Where the symbols take the points:
j399: ga>j2, bo>j776, ka>j835, ko>j608, ne>j617
j916: ga>j147, bo>j819, ka>j814, ko>j194, ne>j871
j428: ga>j30, bo>j73, ka>j597, ko>j830, ne>j579
j723: ga>j509, bo>j628, ka>j11, ko>j455, ne>j205
j59: ga>j411, bo>j123, ka>j10, ko>j978, ne>j192
j579: ga>j904, bo>j428, ka>j30, ko>j794, ne>j65
j716: ga>j774, bo>j2, ka>j426, ko>j617, ne>j884
j991: ga>j316, bo>j868, ka>j288, ko>j173, ne>j890
j285: ga>j866, bo>j268, ka>j192, ko>j149, ne>j304
j571: ga>j919, bo>j904, ka>j198, ko>j65, ne>j869
j800: ga>j282, bo>j902, ka>j310, ko>j814, ne>j847
j115: ga>j856, bo>j112, ka>j933, ko>j11, ne>j735
j835: ga>j453, bo>j20, ka>j882, ko>j776, ne>j2
j635: ga>j84, bo>j147, ka>j847, ko>j871, ne>j67
j198: ga>j148, bo>j699, ka>j450, ko>j904, ne>j919
j492: ga>j902, bo>j911, ka>j67, ko>j308, ne>j814
j270: ga>j18, bo>j729, ka>j540, ko>j331, ne>j728
j728: ga>j978, bo>j270, ka>j18, ko>j879, ne>j787
j48: ga>j73, bo>j429, ka>j643, ko>j719, ne>j830
j606: ga>j65, bo>j794, ka>j579, ko>j489, ne>j643
j67: ga>j480, bo>j635, ka>j84, ko>j911, ne>j902
j750: ga>j909, bo>j39, ka>j879, ko>j480, ne>j898
j904: ga>j198, bo>j30, ka>j699, ko>j579, ne>j571
j819: ga>j814, bo>j308, ka>j492, ko>j672, ne>j916
j617: ga>j716, bo>j399, ka>j2, ko>j536, ne>j28
j847: ga>j145, bo>j800, ka>j282, ko>j147, ne>j84
j413: ga>j112, bo>j504, ka>j764, ko>j200, ne>j11
j147: ga>j847, bo>j814, ka>j800, ko>j916, ne>j635
j672: ga>j819, bo>j890, ka>j308, ko>j730, ne>j194
j39: ga>j879, bo>j145, ka>j331, ko>j84, ne>j750
j110: ga>j455, bo>j919, ka>j616, ko>j869, ne>j688
j426: ga>j816, bo>j453, ka>j507, ko>j2, ne>j774
j719: ga>j48, bo>j411, ka>j429, ko>j192, ne>j864
j646: ga>j173, bo>j853, ka>j759, ko>j125, ne>j22
j455: ga>j723, bo>j616, ka>j628, ko>j110, ne>j278
j871: ga>j635, bo>j916, ka>j147, ko>j288, ne>j911
j11: ga>j115, bo>j413, ka>j112, ko>j628, ne>j509
j453: ga>j507, bo>j882, ka>j588, ko>j835, ne>j426
j764: ga>j536, bo>j521, ka>j608, ko>j504, ne>j112
j536: ga>j617, bo>j608, ka>j399, ko>j764, ne>j933
j969: ga>j22, bo>j125, ka>j646, ko>j709, ne>j296
j30: ga>j699, bo>j597, ka>j726, ko>j428, ne>j904
j84: ga>j39, bo>j847, ka>j145, ko>j635, ne>j480
j310: ga>j898, bo>j480, ka>j750, ko>j902, ne>j282
j125: ga>j646, bo>j233, ka>j853, ko>j214, ne>j969
j814: ga>j800, bo>j492, ka>j902, ko>j819, ne>j147
j429: ga>j643, bo>j489, ka>j606, ko>j411, ne>j48
j112: ga>j933, bo>j764, ka>j536, ko>j413, ne>j115
j898: ga>j327, bo>j750, ka>j909, ko>j310, ne>j195
j540: ga>j304, bo>j149, ka>j285, ko>j729, ne>j18
j844: ga>j890, bo>j173, ka>j991, ko>j22, ne>j730
j331: ga>j270, bo>j195, ka>j729, ko>j145, ne>j879
j660: ga>j730, bo>j22, ka>j844, ko>j296, ne>j295
j978: ga>j59, bo>j18, ka>j123, ko>j728, ne>j268
j359: ga>j794, bo>j864, ka>j830, ko>j942, ne>j489
j830: ga>j428, bo>j48, ka>j73, ko>j864, ne>j794
j933: ga>j28, bo>j536, ka>j617, ko>j112, ne>j856
j72: ga>j194, bo>j730, ka>j672, ko>j295, ne>j868
j97: ga>j100, bo>j383, ka>j296, ko>j507, ne>j233
j73: ga>j597, bo>j643, ka>j979, ko>j48, ne>j428
j730: ga>j672, bo>j844, ka>j890, ko>j660, ne>j72
j776: ga>j835, bo>j856, ka>j20, ko>j735, ne>j399
j919: ga>j616, bo>j198, ka>j148, ko>j571, ne>j110
j884: ga>j510, bo>j716, ka>j774, ko>j28, ne>j882
j588: ga>j383, bo>j510, ka>j709, ko>j882, ne>j507
j480: ga>j750, bo>j84, ka>j39, ko>j67, ne>j310
j856: ga>j20, bo>j933, ka>j28, ko>j115, ne>j776
j173: ga>j991, bo>j759, ka>j868, ko>j646, ne>j844
j726: ga>j688, bo>j869, ka>j110, ko>j597, ne>j699
j774: ga>j214, bo>j426, ka>j816, ko>j716, ne>j510
j597: ga>j726, bo>j979, ka>j869, ko>j73, ne>j30
j192: ga>j719, bo>j59, ka>j411, ko>j268, ne>j866
j22: ga>j844, bo>j646, ka>j173, ko>j969, ne>j660
j411: ga>j429, bo>j10, ka>j489, ko>j59, ne>j719
j205: ga>j521, bo>j723, ka>j509, ko>j278, ne>j504
j616: ga>j628, bo>j148, ka>j200, ko>j919, ne>j455
j709: ga>j969, bo>j214, ka>j125, ko>j510, ne>j383
j214: ga>j125, bo>j816, ka>j233, ko>j774, ne>j709
j194: ga>j916, bo>j672, ka>j819, ko>j72, ne>j288
j890: ga>j308, bo>j991, ka>j316, ko>j844, ne>j672
j911: ga>j67, bo>j871, ka>j635, ko>j316, ne>j492
j882: ga>j588, bo>j884, ka>j510, ko>j20, ne>j453
j735: ga>j776, bo>j115, ka>j856, ko>j509, ne>j608
j268: ga>j192, bo>j978, ka>j59, ko>j787, ne>j285
j608: ga>j399, bo>j735, ka>j776, ko>j521, ne>j536
j909: ga>j787, bo>j879, ka>j728, ko>j750, ne>j327
j857: ga>j504, bo>j278, ka>j205, ko>j450, ne>j200
j295: ga>j72, bo>j660, ka>j730, ko>j100, ne>j759
j327: ga>j149, bo>j909, ka>j787, ko>j898, ne>j729
j282: ga>j195, bo>j310, ka>j898, ko>j800, ne>j145
j853: ga>j759, bo>j100, ka>j295, ko>j233, ne>j646
j509: ga>j735, bo>j11, ka>j115, ko>j723, ne>j521
j28: ga>j884, bo>j617, ka>j716, ko>j933, ne>j20
j521: ga>j608, bo>j509, ka>j735, ko>j205, ne>j764
j507: ga>j97, bo>j588, ka>j383, ko>j453, ne>j816
j195: ga>j729, bo>j898, ka>j327, ko>j282, ne>j331
j864: ga>j830, bo>j719, ka>j48, ko>j866, ne>j359
j200: ga>j413, bo>j857, ka>j504, ko>j148, ne>j628
j383: ga>j296, bo>j709, ka>j969, ko>j588, ne>j97
j942: ga>j359, bo>j866, ka>j864, ko>j304, ne>j10
j866: ga>j864, bo>j192, ka>j719, ko>j285, ne>j942
j278: ga>j205, bo>j455, ka>j723, ko>j688, ne>j857
j288: ga>j871, bo>j194, ka>j916, ko>j868, ne>j316
j902: ga>j310, bo>j67, ka>j480, ko>j492, ne>j800
j296: ga>j660, bo>j969, ka>j22, ko>j383, ne>j100
j869: ga>j110, bo>j571, ka>j919, ko>j979, ne>j726
j979: ga>j869, bo>j65, ka>j571, ko>j643, ne>j597
j123: ga>j10, bo>j304, ka>j942, ko>j18, ne>j59
j18: ga>j123, bo>j540, ka>j304, ko>j270, ne>j978
j729: ga>j540, bo>j327, ka>j149, ko>j195, ne>j270
j308: ga>j492, bo>j316, ka>j911, ko>j890, ne>j819
j868: ga>j288, bo>j72, ka>j194, ko>j759, ne>j991
j2: ga>j426, bo>j835, ka>j453, ko>j399, ne>j716
j879: ga>j728, bo>j331, ka>j270, ko>j39, ne>j909
j794: ga>j579, bo>j830, ka>j428, ko>j359, ne>j606
j145: ga>j331, bo>j282, ka>j195, ko>j847, ne>j39
j233: ga>j853, bo>j97, ka>j100, ko>j816, ne>j125
j100: ga>j295, bo>j296, ka>j660, ko>j97, ne>j853
j643: ga>j979, bo>j606, ka>j65, ko>j429, ne>j73
j489: ga>j606, bo>j359, ka>j794, ko>j10, ne>j429
j148: ga>j200, bo>j450, ka>j857, ko>j198, ne>j616
j316: ga>j911, bo>j288, ka>j871, ko>j991, ne>j308
j628: ga>j11, bo>j200, ka>j413, ko>j616, ne>j723
j149: ga>j285, bo>j787, ka>j268, ko>j327, ne>j540
j510: ga>j709, bo>j774, ka>j214, ko>j884, ne>j588
j20: ga>j882, bo>j28, ka>j884, ko>j856, ne>j835
j450: ga>j857, bo>j688, ka>j278, ko>j699, ne>j148
j65: ga>j571, bo>j579, ka>j904, ko>j606, ne>j979
j816: ga>j233, bo>j507, ka>j97, ko>j426, ne>j214
j10: ga>j489, bo>j942, ka>j359, ko>j123, ne>j411
j787: ga>j268, bo>j728, ka>j978, ko>j909, ne>j149
j699: ga>j450, bo>j726, ka>j688, ko>j30, ne>j198
j688: ga>j278, bo>j110, ka>j455, ko>j726, ne>j450
j504: ga>j764, bo>j205, ka>j521, ko>j857, ne>j413
j304: ga>j942, bo>j285, ka>j866, ko>j540, ne>j123
j759: ga>j868, bo>j295, ka>j72, ko>j853, ne>j173

The rows follow the links: the fewer symbols apart two points are, the more alike their rows tend to be.

Each row is also shifted at random along 11 hidden directions that mean nothing.

Some points, each with a row of numbers:
j310
-87 56 -49 35 -6 7 2 -14 -12 -59 13 29 -29 10 24 -40 4 3 34 34 7 -42 -64 34 -17 -54 -56 70 2 97 25 -5 29 24 17 16 6 -53 -13 -49 28
j723
-68 -38 14 7 48 -7 -51 -3 -2 22 1 -24 12 -11 -21 27 11 -7 -1 -13 -3 16 3 -32 -27 33 23 -26 12 20 26 10 -39 16 -50 -12 -20 21 43 -11 18
j282
61 23 4 -6 -45 -28 55 12 -6 -1 -4 25 -13 9 -7 47 10 -33 -8 18 23 -27 -46 49 39 6 23 -54 -64 11 31 -32 -31 -45 36 -38 11 4 -35 -3 5
j383
-21 19 -10 0 -54 -72 -62 11 0 -16 6 -35 64 -19 -25 4 -18 -22 46 45 50 -5 -20 39 28 -40 -68 -32 8 -29 -16 -22 -65 31 31 1 -25 35 37 20 26
j233
-49 87 -64 -5 -48 -9 6 20 -47 -53 3 46 -19 -45 -2 1 -14 -4 26 13 4 44 6 98 -2 -31 -84 -40 13 88 9 -22 21 37 -1 49 6 -72 -2 -16 -2
j428
-26 42 -4 3 19 -22 76 17 -11 -56 24 30 -49 32 19 8 9 -5 -36 -44 -47 -7 -19 30 -5 -15 -28 -13 -6 33 -64 22 26 -52 62 23 3 -40 -8 -7 -38
j729
-1 18 -2 -19 -44 -51 -30 -4 20 -44 -2 -48 48 18 25 -5 -13 -5 -11 49 24 -52 -45 47 11 6 -47 -22 -24 -10 10 7 -18 -20 44 -1 -3 0 8 14 -11
j30
73 -23 22 44 -35 -23 1 17 29 27 -14 -12 21 4 -16 -23 14 5 -57 12 26 -41 -67 -8 -11 -10 -19 -30 -59 -24 42 28 -3 39 27 -61 40 -34 22 47 -48
j22
-12 -16 -9 42 -6 5 7 23 31 16 8 -6 3 -40 -13 7 -10 -16 -10 20 43 -21 -53 17 5 -8 39 -74 -35 3 -17 2 -55 3 -12 -66 5 -21 3 13 12
j192
5 -3 36 -42 18 -30 83 36 39 -4 -12 3 -18 33 12 53 9 -8 -46 -73 14 -23 -41 13 5 50 60 -17 -30 12 21 12 -13 -40 -1 -69 9 11 -38 -26 -4
j147
-52 -13 -16 -22 -14 31 16 37 0 -4 34 -20 -8 -2 31 1 21 12 37 6 3 -20 -25 -17 5 -49 -50 61 -6 -62 -32 30 42 -47 -55 -56 -10 27 -11 -44 80
j750
-104 -39 5 -39 43 51 16 -42 -17 5 -7 1 -29 23 24 -13 -28 32 2 -40 -22 -14 1 -35 -23 45 4 57 -11 4 42 7 59 -12 -35 -7 -6 10 -36 -57 -12
j787
53 37 -52 55 46 64 -6 -60 -20 -28 2 64 -61 1 41 -25 -7 14 25 7 -12 45 50 11 -33 15 3 -5 25 81 -6 -5 39 36 -35 71 15 -56 8 -26 -11
j509
22 -6 -3 62 54 -43 -87 -10 15 -20 36 11 -10 29 -5 -79 -4 23 40 -52 6 36 -61 -34 -33 -57 -54 -32 14 39 -35 -4 -39 6 -6 8 -17 -44 55 0 4
j67
-13 -10 -22 -29 -32 19 -10 11 -42 -13 -3 0 6 -18 19 28 9 5 9 -6 -16 27 -8 41 6 -2 -51 -25 -23 -26 -5 20 26 -9 -27 -25 15 18 -13 -3 31
j18
19 45 -24 -10 -7 -19 -41 -31 33 -15 -15 -8 40 35 32 -34 4 9 33 53 44 -18 6 -3 -6 -14 -12 72 9 40 13 -12 28 58 24 40 -14 15 13 -2 11
j59
52 42 -15 -39 -26 -33 -44 -4 -17 -38 -35 14 31 23 31 -5 1 18 5 -28 0 46 3 63 -15 6 -74 -17 -9 28 20 8 44 44 5 46 20 -19 -1 25 -16
j830
17 37 -29 9 -42 -1 26 40 -6 -6 -28 28 2 -8 -7 51 18 -35 -83 -16 10 14 -32 64 -14 16 1 -93 -51 19 22 20 2 48 32 -44 76 -42 -9 24 -38
j115
9 9 -34 -62 29 -17 -70 -5 -26 37 -1 18 1 14 -11 13 23 -24 56 -29 10 66 72 4 -12 -26 -60 -59 13 29 22 -62 -30 -14 -34 68 -41 37 21 -33 30
j480
9 18 -38 10 -53 57 -4 4 -33 34 -21 27 7 -24 7 9 23 -7 13 46 29 -2 -12 16 4 -10 -26 19 -48 -25 35 8 52 61 -27 -22 40 -19 -22 7 31
j774
4 18 -18 -14 2 -54 -1 22 16 -15 59 8 -32 14 11 -21 29 -4 100 0 33 4 -4 5 17 -103 -106 23 24 36 -12 -42 -48 -75 -30 12 -83 37 41 -63 74
j270
53 5 1 19 -37 -6 -26 3 41 -6 13 -29 31 24 36 -53 -8 25 1 41 41 -44 -56 -15 0 -20 -37 27 -38 -57 -4 26 32 0 4 -40 10 -25 11 19 -3
j20
-4 -20 -13 -38 -6 -41 26 31 17 -15 27 -3 -22 -4 4 -23 5 16 -32 -68 2 24 -29 21 0 -15 -47 -64 -3 21 -33 12 -35 -31 23 -41 -7 -2 8 -7 -31
j856
-96 46 -68 -49 37 65 32 10 -15 30 20 38 -48 -4 6 -24 27 -1 30 -20 -4 28 90 -44 -21 -29 -23 79 58 23 -45 -13 66 30 -23 64 -17 -18 -22 -65 23
j308
74 -14 -1 -24 12 -2 32 -4 0 -3 -3 13 -20 -4 -1 30 -10 -14 12 -23 -10 18 31 21 20 5 46 -44 13 15 -8 -38 -39 -44 -3 -6 -6 41 -35 -23 15
j660
21 80 -68 -23 -2 -9 24 19 25 30 22 36 2 4 3 -4 9 -31 87 37 77 10 33 0 29 -71 -13 4 -11 15 -84 -58 2 28 18 20 -48 19 -6 -32 55
j413
17 -1 18 -3 26 -40 -48 5 10 2 13 7 1 29 -7 -48 0 35 15 -53 -2 40 -39 -29 -20 -20 -26 -7 -14 31 14 -8 10 -11 -13 -5 -21 -26 29 5 -14
j198
-28 -41 5 28 46 -31 -17 -13 34 3 10 -31 0 14 -11 -18 -12 8 -18 -39 23 -23 -36 -40 -38 15 -22 -21 10 16 13 23 -37 52 -12 -53 -4 7 43 -35 -24
j868
-38 -7 8 -35 3 31 21 9 -1 -9 -3 -15 -4 -13 18 -31 -7 25 20 13 -28 -28 10 10 1 -21 -9 60 15 1 -2 2 50 -48 -23 34 -21 -24 -46 -2 17
j579
67 -11 18 83 37 -15 -3 -24 4 -3 12 20 -31 17 -14 38 24 -55 -10 33 -11 -19 -2 2 -4 -19 39 -68 -8 45 12 -30 -90 -48 25 19 -2 19 41 4 2
j304
-5 12 -20 -21 15 -17 -3 -10 23 -7 -31 5 12 13 19 28 8 -11 -15 -28 37 4 -10 29 -20 40 14 -24 -7 60 23 8 -13 69 -1 -13 14 9 -6 -16 -1
j866
61 -4 -5 23 10 -10 -36 25 15 1 9 -2 8 19 22 27 24 -23 27 -28 38 14 -21 9 -11 -23 -49 -55 -13 -56 -34 23 -32 6 -49 -30 12 4 26 -4 57
j316
-8 -40 15 -43 -5 -27 -40 -24 -7 -41 -27 -40 35 -11 1 -2 -35 10 -13 -13 -36 0 -2 49 -1 20 2 -29 25 34 36 -11 -36 -20 17 17 1 37 -26 5 -16
j646
4 18 -16 25 -32 34 33 39 6 18 14 16 -6 -41 0 -14 -9 9 2 21 24 0 -25 8 13 -21 4 -21 -33 -48 -50 17 33 4 -19 -39 12 -59 -13 30 7
j112
1 12 -1 1 -3 -10 -103 -25 -24 7 -23 3 31 2 -20 -51 -1 11 16 18 -22 35 22 -3 -22 -21 -30 16 23 39 56 -31 8 32 5 83 4 -25 21 34 -19
j979
40 36 -6 -2 -8 -6 58 1 21 40 -15 26 -2 28 -15 13 26 -24 -19 25 23 -29 18 -24 8 -6 33 35 -30 17 12 -21 23 38 58 4 6 13 -7 5 -27
j510
-8 20 -16 80 -34 31 30 33 -6 -3 29 28 -45 -56 -11 -20 34 -4 27 49 12 -22 -22 15 3 -59 -32 40 24 22 9 14 -11 7 -41 -8 7 -65 16 -2 46
j616
-37 28 -10 40 -36 8 -25 41 1 8 15 -38 32 -33 -14 14 37 -19 5 89 16 -43 4 -16 -10 -20 -32 43 22 -37 15 34 16 33 -42 -7 2 -33 45 7 46
j288
91 22 -10 46 -23 35 69 37 15 12 11 22 -36 -41 -14 41 32 -52 11 69 14 -47 12 31 32 -35 76 -18 8 11 1 -34 -53 -51 -19 -12 15 -21 -42 -12 63

Start, symbols taken left to right, then the point you end at.
Answers are names.
61 49 -14 41 -48 20 25 15 26 -7 14 -7 20 8 30 -38 6 9 -3 65 35 -49 -24 -16 21 -14 -2 58 -14 -91 -87 47 61 34 36 -11 27 -53 -10 45 2
ka ne bo bo ga ka ga => j864
-73 -32 31 -70 -32 15 15 24 -32 16 -8 -18 2 -34 -7 35 -19 23 1 -13 -24 17 26 22 11 26 -24 -3 -17 -38 77 -8 29 -76 -71 -15 -25 15 -15 -13 3
ga ka ne ko ne ne ka ko bo ko ne => j233
-1 30 10 -69 -30 -39 92 47 4 -16 10 8 -22 1 -16 5 4 2 -65 -54 -31 2 -1 27 31 18 28 -26 -2 4 -38 -2 2 -65 79 -3 4 -22 -46 17 -63
ga ga ko ne ko ne ko ko bo => j521
-33 8 -3 -74 -19 -42 -5 -8 16 -13 -2 -46 46 38 25 2 -23 1 7 2 30 -35 -13 6 18 24 -41 2 -24 -55 -28 4 13 -10 43 -7 -22 44 -12 -11 -11
ne ko ko bo ga bo ka ka => j729
-41 -55 50 -1 -21 26 -18 -4 -1 1 -33 -55 47 -41 -8 -19 -22 20 -34 47 -36 -52 -19 12 10 27 46 29 0 -42 17 30 13 -20 5 9 10 -17 -36 71 -15
bo bo ga bo ga ne ga ne ga ne => j800
15 47 -4 59 -49 -28 43 30 2 -25 17 26 -20 -38 -26 3 8 -22 15 45 24 -23 -36 43 30 -41 -2 1 12 40 7 -20 -50 -4 21 -9 1 -42 5 5 17
ne ko ka ka bo ka ne ga => j660
39 -36 30 7 34 16 -68 -19 -15 4 -9 -3 2 28 17 29 5 -9 19 -23 -23 35 31 -7 -24 1 -15 -23 6 -28 50 -10 -13 -47 -71 24 2 34 24 -10 34
bo ne ne ga ka ko ne ka bo => j606
-3 -23 -9 24 9 45 31 -5 -14 9 5 13 -26 -17 1 44 10 -19 3 9 -7 0 2 -8 13 12 56 2 -1 -9 -17 4 -18 -10 -20 -42 14 35 -20 -23 44
ko ne ko bo ko ko ka ne bo => j72
-94 13 11 -32 -31 -14 28 10 -40 -45 -4 -3 -3 -32 -10 -2 -35 28 -11 -24 -35 14 -4 46 11 23 -36 17 24 10 3 15 28 -5 13 19 -6 -29 -18 7 -32
bo ga ga bo ga ga bo => j72
21 -12 9 1 -15 37 -15 9 -39 32 -2 -8 1 -4 8 41 46 -27 5 54 -31 -8 55 5 -6 -22 -54 -3 -21 -54 33 6 28 -49 -43 47 -4 13 25 17 25
ka ga ne ga ka ko ga ko => j148
12 -3 23 47 -48 -20 1 16 -16 -14 7 -5 6 -43 -28 6 1 -11 11 45 1 -12 -18 33 29 -19 -12 -7 16 -18 5 1 -48 -11 6 2 -2 -14 16 37 13
ne bo ne bo ne ga ne ga ko ga bo => j853
-122 -19 -51 -36 -12 21 -17 51 -1 5 23 -32 -2 -43 10 -6 37 -6 -18 -12 9 -6 -5 18 -31 -30 -97 -27 20 -9 -14 45 -7 13 -44 -26 4 -20 16 -27 27
ga ko bo ko ga bo => j776
41 -60 5 59 15 67 17 -12 -11 40 6 29 -34 -9 4 -7 -6 20 -9 -41 9 16 -47 -46 -3 20 33 -17 -49 -72 -31 37 21 30 -40 -90 43 -9 -14 8 8
ko ne ne ka ga ne ga ko ko => j310
6 22 32 21 -27 -43 10 29 10 -55 8 -13 14 33 5 9 -1 -11 -54 -9 -28 -27 -61 28 5 -18 -8 -17 -17 -26 -20 24 -9 -55 63 -18 31 -22 2 34 -26
ko bo bo ka ga bo => j830
